Here is a tiny trained network, its code and every weight. The questions are about switching its units off for an input and a class, where a switched-off unit gives its printed mean instead of its output.

import numpy as np


def w(rows, s, z=0):
    codes = np.array(rows[::2]) - 128.0
    scale = np.full(codes.shape[1], s)
    scale[-1] = z or s
    return codes * scale


def f(y):
    return np.maximum(y, 0)


def log_softmax(a):
    a = a - a.max(-1, keepdims=True)
    return a - np.log(np.exp(a).sum(-1, keepdims=True))


def net(x, mask):
    res = np.array(x, float).reshape(1, 4) / 4 @ E
    y = f(res @ A[0][:, :-1].T + A[0][:, -1])
    res = res + np.where(mask, y, B[0][:, -1]) @ B[0][:, :-1]
    return log_softmax(res[-1] @ U[:, :-1].T + U[:, -1])


A, B = {}, {}
E = w([
[61,249,148,174,46,54],'x0',
[195,55,9,127,133,132],'x1',
[102,95,93,58,2,165],'x2',
[225,149,154,229,74,215],'x3',
],0.0087)
A[0] = w([
[101,105,19,144,68,94,111],'N1',
[95,193,139,156,51,134,253],'N2',
[139,249,220,157,44,128,211],'N3',
[124,193,195,189,121,171,137],'N4',
[195,121,114,158,189,199,79],'N5',
[139,195,174,163,112,112,91],'N6',
[227,72,85,107,171,155,202],'N7',
[156,114,142,158,139,138,101],'N8',
[145,76,140,212,149,153,77],'N9',
[149,134,59,187,95,89,117],'N10',
[252,160,95,223,135,139,235],'N11',
[148,136,174,58,239,18,205],'N12',
[110,21,50,23,73,177,197],'N13',
[61,113,97,44,166,61,182],'N14',
[132,48,20,107,79,131,242],'N15',
[117,158,94,128,141,148,77],'N16',
[203,35,135,62,124,166,160],'N17',
[52,216,207,129,172,15,197],'N18',
[133,146,77,151,46,95,126],'N19',
],0.011,0.004)
B[0] = w([
[192,197,58,100,71,117,175],'N1',
[153,131,151,141,29,65,205],'N2',
[133,67,182,144,49,114,236],'N3',
[157,48,163,206,48,170,191],'N4',
[106,62,143,176,207,103,185],'N5',
[81,102,200,126,110,108,178],'N6',
[127,76,102,138,254,168,214],'N7',
[119,77,107,149,123,156,149],'N8',
[131,96,136,185,157,155,166],'N9',
[137,199,83,154,89,187,161],'N10',
[83,109,121,173,143,244,224],'N11',
[2,121,59,120,174,150,214],'N12',
[185,166,193,20,154,131,228],'N13',
[81,204,88,82,146,51,213],'N14',
[218,185,69,73,163,151,213],'N15',
[121,166,146,142,140,116,129],'N16',
[174,67,170,60,221,154,201],'N17',
[45,121,122,124,23,127,252],'N18',
[216,134,102,165,49,136,169],'N19',
],0.0082,0.017)
U = w([
[128,93,252,201,41,124,173],'0',
[177,190,111,117,65,82,95],'1',
[152,169,68,135,125,199,91],'2',
[71,160,187,104,136,108,101],'3',
[123,83,128,204,212,167,251],'4',
[161,124,169,42,188,138,92],'5',
[10,177,84,109,105,111,97],'6',
],0.012,0.0029)

Each question gives the input, the list of numbers given to net, and the class t.
The units are the neurons (one row each of A and B). Each row of codes is followed by its name. A weight is (code - 128) times the scale printed after its matrix; where a second scale follows, it is the last column's (A, B and U).
mask holds one flag per neuron, in row order. A switched-off neuron (its flag False) gives its mean, the last column of its row in B, instead of its output. The means were averaged over made-up inputs and are rounded, as every weight is.
A unit's drop is (log p(t) with every unit on - log p(t) with that unit switched off) / (log p(t) with every unit on - log p(t) with every unit switched off).
The circuit of an input: a set's keep is (log p(t) with only the set's units on - log p(t) with every unit switched off) / (log p(t) with every unit on - log p(t) with every unit switched off). Starting from the 12 units with the biggest drops (on a tie, the unit counted first), units are removed one at a time, each time the one whose removal leaves the highest keep (on an exact tie, the one counted first), for as long as the keep stays at least 0.8.
circuit, biggest first: the units of the circuit, biggest drop first
k most important neurons: the k neurons with the biggest drops, biggest first
drop of u: that unit's drop, to one decimal
input [-5,6,2,6], class 4: circuit, biggest first => N7
input [0,5,0,0], class 5: circuit, biggest first => N18, N4
input [8,5,1,1], class 1: circuit, biggest first => N1, N19
input [-1,5,8,5], class 5: 2 most important neurons => N13, N17
input [0,0,1,0], class 1: 2 most important neurons => N7, N17
input [-1,7,1,5], class 4: 3 most important neurons => N7, N5, N11
input [-4,8,3,8], class 4: 4 most important neurons => N11, N7, N5, N9
input [-6,1,-6,-7], class 6: 2 most important neurons => N12, N14
input [1,-8,-1,-3], class 0: 2 most important neurons => N3, N4
input [3,8,0,-7], class 1: 3 most important neurons => N1, N11, N15
input [-7,7,-2,-2], class 5: drop of N13 => 1.4
input [-4,-6,8,-2], class 5: drop of N11 => 0.0
input [-4,-6,0,-2], class 6: drop of N13 => 0.1
input [0,8,6,-4], class 5: circuit, biggest first => N13
